In the rows, 128 means zero.
Here are made-up nodes, facts about them, and rows of numbers that follow some of those facts. Name the node behind each unnamed row.

How the nodes are related:
pagrupo: π fumil,skabrur; Σ d
pusen: π taflife,gumo,sado; Σ e
brilen: π raplok; Σ d
dotrik: Σ f
tretrol: μ nudros,bozus; Σ c
suso: Σ a
trepim: π skiklol,gostutrar; Σ c
beke: π desim,tidor; Σ c
sider: π zetum; Σ d
dobrir: π taflife,tresa; Σ a
dekir: π gostutrar; Σ f
sefam: π desim; Σ c
tidor: π sabatrok; Σ d
sunun: μ grekli; Σ e
taflife: π keske; Σ b
muzo: Σ d
stezer: π taflife,pludraro; Σ c
nekla: Σ b
sakibru: Σ c
bradruk: μ mukel; Σ e
tresa: Σ g
divor: π desim; Σ b
ziro: π flogron,tresa; Σ f
bodak: Σ d
stuklam: μ grekli; Σ a
gumo: Σ c
sogel: π fumil; Σ g
grupas: Σ f
stotar: μ baklovek,flenik; Σ b
fenol: π fumil,tresa; μ tretrol; Σ e
bastir: μ vina,grogisto,bradruk; Σ f
regrekon: Σ g
noplol: π tresa,zaklel; Σ e
skiklol: π desim; Σ f
davuplo: μ trezes; Σ f
dozu: π keske,ludri; μ buflis; Σ g
tunel: Σ b
debibru: π suso; Σ d
drekam: π desim,dobrir; Σ g
dredakom: π debibru; Σ g
sabatrok: π desim; Σ f
dotal: μ bradruk,brazak; Σ g
biplin: π keske; Σ e
seskim: Σ d
flogron: π desim,sado; Σ d
sosku: π desim; Σ f
bograk: π flogron; Σ c
rinum: π divor,klonul; μ stivuk,tretrol; Σ a
klubidrin: π brazak,debibru; Σ f
sofugrol: π gostutrar,flozutru; Σ g
zaklel: π desim; Σ g
komigror: π sofugrol; Σ e
grogisto: μ zetum; Σ f
zofa: μ sogel; Σ a
ritro: π mukel,sabatrok; Σ c
vugor: μ giflu; Σ f
stivuk: μ nudros; Σ d
ludri: π lubri,desim; Σ b
stege: μ stivuk,grekli; Σ b
trosur: π detril,flenik; μ mukel,zepul; Σ b
grifo: μ trodu; Σ d
flenik: μ flimoskun,bodak; Σ d
narol: π mukel; Σ e
ganobrol: π kluflom,gostutrar; Σ e
trodu: μ stege; Σ f
gusta: π skiklol,desim,grupas; μ bastir; Σ a
zetum: Σ a
lubri: Σ f
loplik: Σ f
trezes: Σ g
vedotil: π destaklar; μ grekli; Σ d
rezol: π desim; Σ b
zepul: π braflu; μ bozus,stuklam; Σ d
sumon: π sabatrok; Σ c
feren: π desim,trosur; μ mukel; Σ f
brazak: π keske,bideskun; μ grupa; Σ e
destaklar: Σ c
giflu: π lubri,zaklel; μ kluflom; Σ g
triskil: π seskim; Σ b
replek: π loplik,notram; Σ a
skabrur: π sabatrok; Σ f
mebres: Σ a
sado: Σ d
ditri: μ vugor,trodu; Σ e
bozus: Σ e
bedrodra: π keske,divor; Σ c
lastor: μ nudros; Σ c
klonul: π dimam,bograk; Σ g
flozutru: π belon,sado; μ bodak; Σ e
braflu: π seskim; Σ a
klofu: μ sosku; Σ f
drekavol: π bimope; Σ b
stoplas: π desim; μ stuklam,gusta; Σ b
kliplis: π drefer,desim,keske,brorek,dimam; Σ e
drokiton: π bedrodra; Σ d
trukos: μ nudros,fenol; Σ f
keske: μ kluflom,sunun; Σ c
grekli: Σ f
makek: π zaklel; Σ e
drefer: π rezol; μ skaplozur,trezes; Σ g
golel: π taflife,dimam,seskim; μ flimoskun,muzo; Σ c
nudros: Σ e
detril: π keske; Σ e
raplok: π brazak; Σ a
pilek: π keske,sabatrok,gostutrar; Σ b
fumil: Σ e
lofaskur: π keske; μ sakibru; Σ g
flimoskun: π desim,noplol; μ rinum,mukel; Σ f
skopleba: μ lastor; Σ e
plimik: μ stoplas; Σ b
brorek: π desim; μ desim; Σ b
degis: μ sunun; Σ c
baklovek: μ flimoskun; Σ e
grupa: μ rinum; Σ b
kazir: μ biplin,trodu; Σ e
grustir: π klonul; Σ f
notram: π divor; μ nekla; Σ a
vuzir: π braflu,sabatrok; Σ g
kastem: Σ e
seflur: Σ d
botrum: π sabatrok,bograk; Σ b
skaplozur: π taflife; Σ c
stibro: π sabatrok; μ tretrol; Σ c
vina: Σ f
kluflom: π gumo; μ rinum; Σ f
bostuflom: μ bozus,stege; Σ e
flokla: μ gusta,sosku; Σ a
gostutrar: π desim,fumil; Σ g
bideskun: π desim; Σ b
fugragil: π bideskun; Σ d
klifus: Σ c
bimope: Σ e
tagras: μ baklovek; Σ g
dimam: π fumil; Σ b
statru: μ makek; Σ e
dasur: π desim; Σ g
buflis: μ sogel; Σ a
belon: π suso; Σ e
mukel: π keske; μ tretrol; Σ e
desim: μ grifo,stotar; Σ c
pludraro: Σ a
zuskem: μ mukel,zofa,grekli; Σ d

Named rows:
flozutru: [126 113 122 108 127 132 134 141 157 120 148  74 138 118 132 147 125 159
 127 107 139 147 136 123 126 143]
klubidrin: [127 118 123 135 135 149 136 143 153 121 144  93 140 116 131 141 115 147
 120 106 142 128 139 119 122 132]
dasur: [152 114 121 125 112 128 131 166 136 145 147  92 139 142 131 135 114 144
 119 109 144 141 135 126 123 149]
divor: [142 117 123 127 115 130 135 167 137 158 144  89 137 139 132 145 113 156
 130 107 149 125 135 136 122 156]
dekir: [126 133 126 117 128 150 138 141 143 120 145 104 138 118 152 133 121 145
 121 112 159 130 136 124 123 133]
kluflom: [132 113 124 114 138 144 134 142 155 123 145  96 140 119 135 136 115 148
 126 107 139 127 138 118 124 134]
mukel: [126 117 123 108 111 146 136 158 154 126 147  75 152 119 153 137 131 143
 118 108 137 123 155 121 125 131]
brilen: [124 122 122 123 116 140 136 142 144 120 144  82 140 117 132 144 115 146
 131 111 138 130 138 120 123 136]
tidor: [125 122 128 137 111 165 131 142 140 121 155  74 151 119 143 133 115 172
 130 148 154 142 135 142 122 142]
desim: [157 115 124 112 109 128 133 145 137 153 153  95 139 139 131 129 113 145
 124 107 147 124 137 148 138 165]
nekla: [126 114 168 117 132 130 133 152 136 121 146  74 140 145 131 185 123 208
 119 191 218 133 234 145 124 133]
flenik: [126 113 123 109 110 128 133 141 146 123 145  83 143 118 132 136 115 144
 145 113 138 124 146 118 125 137]
statru: [146 229 151 118 112 129 131 142 153 135 144  86 139 120 133 130 112 144
 119 107 139 148 223 154 143 190]
stivuk: [124 112 122 108 112 130 133 140 145 123 145  85 141 118 132 137 114 144
 144 113 138 125 145 117 124 136]
nudros: [127 113 126 115 109 128 138 141 143 120 158  77 141 117 130 134 114 144
 131 110 138 139 147 119 124 139]
ditri: [125 113 123 108 111 128 134 142 149 122 152  75 141 118 131 135 119 144
 134 110 136 134 148 122 137 140]
tretrol: [125 114 125 112 117 130 134 141 152 121 156  84 141 117 132 129 114 144
 126 106 142 127 149 124 130 140]
vugor: [128 113 124 111 123 133 133 140 151 126 146  96 141 119 133 131 113 144
 133 109 148 124 146 118 128 134]
bradruk: [127 113 125 110 111 128 135 140 146 120 157  76 142 117 131 135 118 143
 131 110 137 139 148 119 127 139]

Name these rows:
No name comes twice in this set of rows, the named rows included.
[125 116 124 107 110 141 138 153 156 124 146  75 146 117 141 143 130 144
 119 106 136 127 149 120 123 132] : brazak
[126 120 124 119 121 142 138 141 144 120 156  90 137 122 145 131 124 146
 119 108 149 134 137 134 123 140] : trepim
[142 116 121 126 118 129 132 162 136 135 147  91 138 132 132 136 113 145
 120 108 140 143 136 122 122 143] : drekam
[126 125 128 137 114 158 132 143 145 126 148  76 144 119 140 139 114 172
 135 123 156 135 135 130 122 144] : botrum
[126 117 123 126 124 135 139 144 147 119 149  78 138 120 132 148 120 152
 124 107 137 151 138 121 123 139] : noplol
[127 119 125 134 139 148 136 142 153 120 144 100 138 117 131 142 116 148
 125 106 141 130 136 119 122 133] : ziro
[141 251 147 151 111 128 132 140 150 126 143  89 139 118 133 129 113 145
 117 106 138 157 211 157 123 191] : makek
[127 125 126 112 112 139 139 143 139 120 156  78 137 121 143 138 125 147
 119 112 138 150 137 128 123 138] : ganobrol
[126 114 131 143 110 160 132 141 146 121 167  75 144 118 140 129 114 164
 117 130 157 141 136 147 122 144] : sumon
[129 114 122 109 142 140 135 141 164 119 148  80 137 118 136 138 128 156
 118 106 138 130 137 128 127 141] : golel
[126 119 127 107 119 135 140 141 145 120 155  82 137 118 151 139 136 151
 123 111 137 150 136 128 132 144] : fenol
[129 117 135 137 114 148 131 146 141 120 155  75 145 119 139 131 114 157
 119 132 144 154 135 123 122 137] : vuzir
[129 115 155 108 143 131 132 146 139 122 146  74 140 140 131 186 139 219
 120 191 172 151 219 152 124 133] : notram
[125 114 121 112 118 139 134 142 150 121 144  80 140 117 133 144 114 152
 136 113 137 132 137 121 121 138] : zepul

The same nodes again, as new rows of numbers:
Some rows with their names:
klofu: [127 121 124 127 129 129 129 120 128 125 126 109 127 129 133 122 134 133
 136 134 140 104 112 129 139 114 117 111 133 120 122 117 130 131 118]
sosku: [132 123 131 129 130 126 121 134 128 136 129 149 114 127 132 126 135 124
 128 137 123 140 125 126 118 122 113 119 129 129 140 132 133 126 124]
skopleba: [125 120 123 122 125 127 132 116 130 119 129 110 141 130 130 130 120 135
 131 122 134 119 121 124 144 123 128 121 131 123 115 134 122 134 131]
lastor: [125 105 129 124 121 126 123 115 125 124 136  82 133 134 130 126 106 151
 117 107 125 116 117 122 163 132 131 123 127 125 114 158 127 133 135]
brorek: [125 132 127 123 124 129 113 122 133 125 131 110 126 129 127 134 132 133
 135 132 146 123 126 127 138 125 131 109 135 119 112 132 125 131 127]
golel: [122 131 126 136 110 130  95 126 133 118 137 101 133 134 117 122 147 128
 119 134 144 114 125 126 136 120 132 132 122 123 121 133 124 129 122]
muzo: [133 132 123 132 133 127 137 133 127 132 121 135 126 125 132 134 126 125
 128 129 122 140 126 130 117 129 129 136 125 131 138 121 128 128 137]
ludri: [131 136 131 127 131 128 128 134 134 136 127 142 120 126 132 135 127 127
 133 131 124 148 135 132 119 135 134 126 131 128 133 134 131 126 132]
botrum: [129 133 133 127 128 127 110 134 133 137 133 147 117 127 128 135 127 123
 129 134 124 155 141 129 117 132 130 123 132 127 133 140 130 126 131]
sider: [135 150 133 140 180 121  95  97  84 125 141 180 141 119 102 107 107 133
 128 103 119 113 155 137  97  62 141 158 130 167 119 129 121 123 162]
sumon: [127 130 134 133 121 126 105 137 133 131 133 132 124 132 124 123 138 125
 113 126 119 143 139 128 121 135 127 141 119 132 139 143 128 125 131]
zuskem: [118 127 123 125 128 131 142 125 113 120 128  89 141 128 118 128 114 117
 132 124 139  95 136 128 128 127 132 131 135 122 116  96 129 131 114]
kluflom: [126 120 120 136 119 132 122 116 127 121 129 108 130 127 131 124 137 130
 139 144 142 104 103 126 138 109 126 119 131 120 122 117 133 128 108]
rezol: [130 136 131 127 131 129 126 134 134 136 126 142 119 127 133 134 125 127
 132 131 125 148 135 133 119 134 133 126 131 128 134 133 131 126 133]
noplol: [130 129 128 127 129 127 138 130 132 129 124 146 132 128 133 130 127 125
 127 127 119 146 131 128 121 131 128 136 126 132 137 131 127 128 136]
degis: [120 130 129 125 124 130 124 128 127 120 128  89 133 134 121 120 136 131
 121 118 139  98 134 130 141 133 129 129 124 123 116 119 125 131 124]
pludraro: [131 131 127 128 134 130 138 133 137 133 116 126 124 128 140 124 130 132
 130 124 120 128 123 136 125 132 128 138 124 129 140 121 134 127 131]
trukos: [127 104 125 125 127 127 135 113 121 128 131 100 128 129 135 125 109 141
 134 125 129 112 107 124 151 117 119 110 136 122 120 137 133 131 121]
lofaskur: [124 126 128 126 119 127 117 122 128 122 139 121 134 131 119 131 133 127
 127 131 139 122 130 124 135 127 128 115 131 122 114 136 122 130 123]

Which node is each row?
No name comes twice in this set of rows, the named rows included.
[120 131 131 117 124 127 104 126 127 125 138 110 125 130 120 132 132 125
 130 130 147 121 141 125 136 127 125 101 137 118 108 130 123 131 123] : stoplas
[126 118 126 114 135 126 128 121 127 126 126 103 122 131 135 122 135 137
 133 123 143  99 117 127 147 119 106  94 135 118 113 121 125 135 127] : trodu
[125 133 122 135 117 133 114 116 133 121 132 107 134 126 127 133 126 132
 141 139 145 117 117 129 136 117 143 124 134 120 115 126 129 128 117] : grupa
[133 134 127 128 132 129 151 130 136 130 121 137 130 130 135 130 129 130
 130 125 118 135 129 136 122 138 133 137 126 129 135 127 130 127 133] : tresa
[134 132 122 129 137 128 149 134 126 132 116 134 127 123 133 135 125 128
 129 125 119 134 124 130 121 135 131 136 125 132 136 117 128 128 134] : sado
[119 110 130 137 107 130 106 117 121 121 147  89 138 133 117 123 109 132
 118 125 127 120 127 120 145 126 140 139 127 125 121 150 132 127 116] : stibro
[130 138 113 135 120 133 134 122 131 116 117 102 137 126 128 134 145 132
 137 140 153 107 102 129 133 112 135 126 126 122 118 106 123 132 127] : flenik
[125 126 122 124 125 128 131 117 130 118 127 112 141 130 128 128 126 131
 131 126 138 116 123 126 139 123 130 124 130 124 117 124 122 133 129] : statru
[131 130 127 128 132 127 143 128 133 129 122 144 133 127 134 129 125 126
 129 124 118 143 131 131 121 131 128 138 125 131 137 129 127 128 136] : kastem
[110 125 135 106 141 129 142 134 112 125 129  80 132 132 120 113 115 115
 128 109 138  79 158 133 134 142 116 117 137 120 112  88 130 131 111] : stuklam
[132 132 131 130 134 127 121 138 124 134 123 156 118 119 125 129 134 129
 125 126 118 134 130 127 128 139 129 128 121 134 130 124 130 124 121] : raplok
[131 138 136 123 129 130 140 137 132 136 125 144 118 128 128 136 122 128
 131 133 133 147 130 129 120 135 134 127 132 131 132 133 131 125 135] : divor
[135 133 126 130 141 127 134 137 124 133 115 155 120 115 129 130 137 134
 129 122 114 124 123 130 132 144 133 130 119 134 128 111 131 124 117] : suso
[125 128 126 129 117 128 112 120 132 118 138 119 134 132 121 130 144 129
 128 135 144 121 126 123 136 122 127 113 130 120 113 138 120 131 125] : giflu
[122 131 127 126 123 131 128 129 129 120 125  91 135 132 122 121 137 135
 123 120 142  95 123 130 144 133 132 131 123 123 115 116 125 131 123] : keske

Now the same nodes, written a new way:
Some rows with their names:
brilen: [127 111 136 130 114  89 122 126  98 128 129 135 155 129 140 112 128 133
 124 129 123 117 129 129 128 137 123 128 131 135 167 125 138]
keske: [119  90 131 101 173 119 143 113 211 126 128 133 117 142 135 161 176 103
 118 124 139 134 113 125 105 146 126 141 158 134 108 131  95]
kliplis: [130 141 131 128 102 133 130 119 120 120 129 129 155 134 134 108  89 135
 125 122 108 109 123 125 151 113 125 137 136 126 156 125 155]
flozutru: [118 163 117 137 116 113 124 110 139 118 138 119 128 135 114 141 131 131
 127 113 122 151 127 120 112 134 108 104 143 144 133 135 130]
stivuk: [142 112 119 165 187 109 125 137 157 125  99 124  97 123 138 113 124 139
 134 131 118 153 125 121 129 142 107 128  93 168 160 121 113]
dimam: [131 164 131 114 106 157 126 131 164 103 124 120 119 134 156 131 123 112
 108 132 140 118 142 126 142 116 132 162 136 124  96 133 112]
muzo: [129 132 134 129 122 117 112 136  87 129 137 130 130 116 136 103 136 127
 131 133 135 119 138 130 120 138 138 128 123 136 159 129 130]
trezes: [128 145 137 130 110 121 130 141  84 127 139 121 120 113 122 118 133 128
 108 126 131 121 132 129 128 127 135 133 103 142 137 129 131]
nekla: [130 164 129 127 104 127 133 129  91 118 130 130 122 118 122 130 137 126
 114 128 126 128 132 130 142 125 139 178 116 127 104 131 112]
suso: [127 153 129 137  65  96 119 127 130 110 131 122 117 123 123 140 159 117
 108 125 130 139 134 130 129 153 142 126 142 130 110 133 106]
ritro: [131 119 131 118 114 112 127 124 116 121 125 139 149 138 142 125 105 126
 136 134 119 114 129 129 150 116 132 138 139 111 138 123 137]
vugor: [120  94 118 125 164 108 132 136 106 149 133 134 111 132 126 165 132 136
 153 133 135 151 134 128 100 134 131  82 116 133 125 126 122]
trodu: [121  78 116 125 167  96 136 133 119 139 123 139  64 134 109 165 116 143
 145 134 128 155 131 125 106 140 130  83 111 141 117 124 119]
skopleba: [128 145 123 135 164 134 134 124 121 120 132 125 116 118 115 132 137 131
 135 120 122 151 121 122 121 129 123 137 108 150 135 131 116]
sefam: [120 118 132 132 102 142 123 130 146 128 125 134 134 127 136 120 106 129
 137 131 113 119 137 131 143 124 138 138 138 104 124 122 141]
biplin: [128 127 138 117 110 105 142 118 123 119 128 134 155 137 140 125 125 118
 108 121 116 111 116 124 143 124 132 150 138 138 160 132 129]
sunun: [143 118 122 114 146 178 137 105 130 119 122 135  60 104  43  96 137 160
 125 121 138 133  91 125 111 152 111 136 142 114  97 133 129]
brorek: [109 136 125 130 149 164 150 124 172 128 126 128 125 132 123 152 117 128
 132 117 111 141 121 124 122 114 120 157 129 120  88 131 124]
tretrol: [159 121 114 178 198  98 130 130 174 120  87 116 145 122 145 114 136 132
 139 134 123 158 120 130 149 137 106 135  95 149 126 119 104]

Which node is each row?
No name comes twice in this set of rows, the named rows included.
[137  82 118 151 171  88 130 147 143 140 105 128 108 131 137 146 129 138
 145 141 128 151 133 129 126 140 123  90  99 142 127 119 117] : trukos
[133 138 127 118  97 115 133 117 139 110 124 128 131 138 135 136 122 119
 112 131 126 119 131 127 151 123 137 128 144 120 126 129 123] : dobrir
[127  92 128 134  88  61 125 132  94 136 122 134 141 145 134 142 126 133
 125 134 121 122 134 133 133 143 131  81 141 120 131 121 134] : klubidrin
[127  82 136 116 119 150 125 146 179 135 124 129 109 134 167 136 137 106
 129 144 137 109 144 134 125 130 146 121 132 114 118 125 126] : sabatrok
[118 123 145 132  98 169 132 145 162 132 133 120 114 116 135 113 137 120
 106 124 121 112 132 131 126 121 135 144 117 128 134 129 137] : zaklel
[123 106 115 127 164 105 123 123 139 152 129 120 153 149 135 158 148 123
 150 131 149 142 128 130 101 131 114  46 144 125 112 127 125] : kluflom
[111 164 118 122 170 128 144 123 106 133 146 130 125 129 109 174 130 131
 139 116 129 157 124 124 108 118 131 153 117 130  89 134 112] : stotar
[130 113 137 123 122 156 117 138 139 126 131 128 131 119 152 101 121 120
 126 133 125 112 139 127 129 126 129 133 132 125 164 125 146] : tidor
[125 129 129 126  95 137 119 131 154 111 123 126 117 132 139 127 127 114
 127 134 131 121 144 128 135 132 138 129 140 114 114 126 125] : bograk
[118  84 133 132  94 127 124 142 136 148 124 133 127 140 145 128 107 129
 138 138 116 116 140 133 130 128 138  97 133 107 124 118 147] : sosku
[140 133 121 125 148 160 147 111 143 116 110 132  61 116  64 122 128 157
 124 125 131 143 103 125 128 142 107 164 121 125  71 129 109] : stege

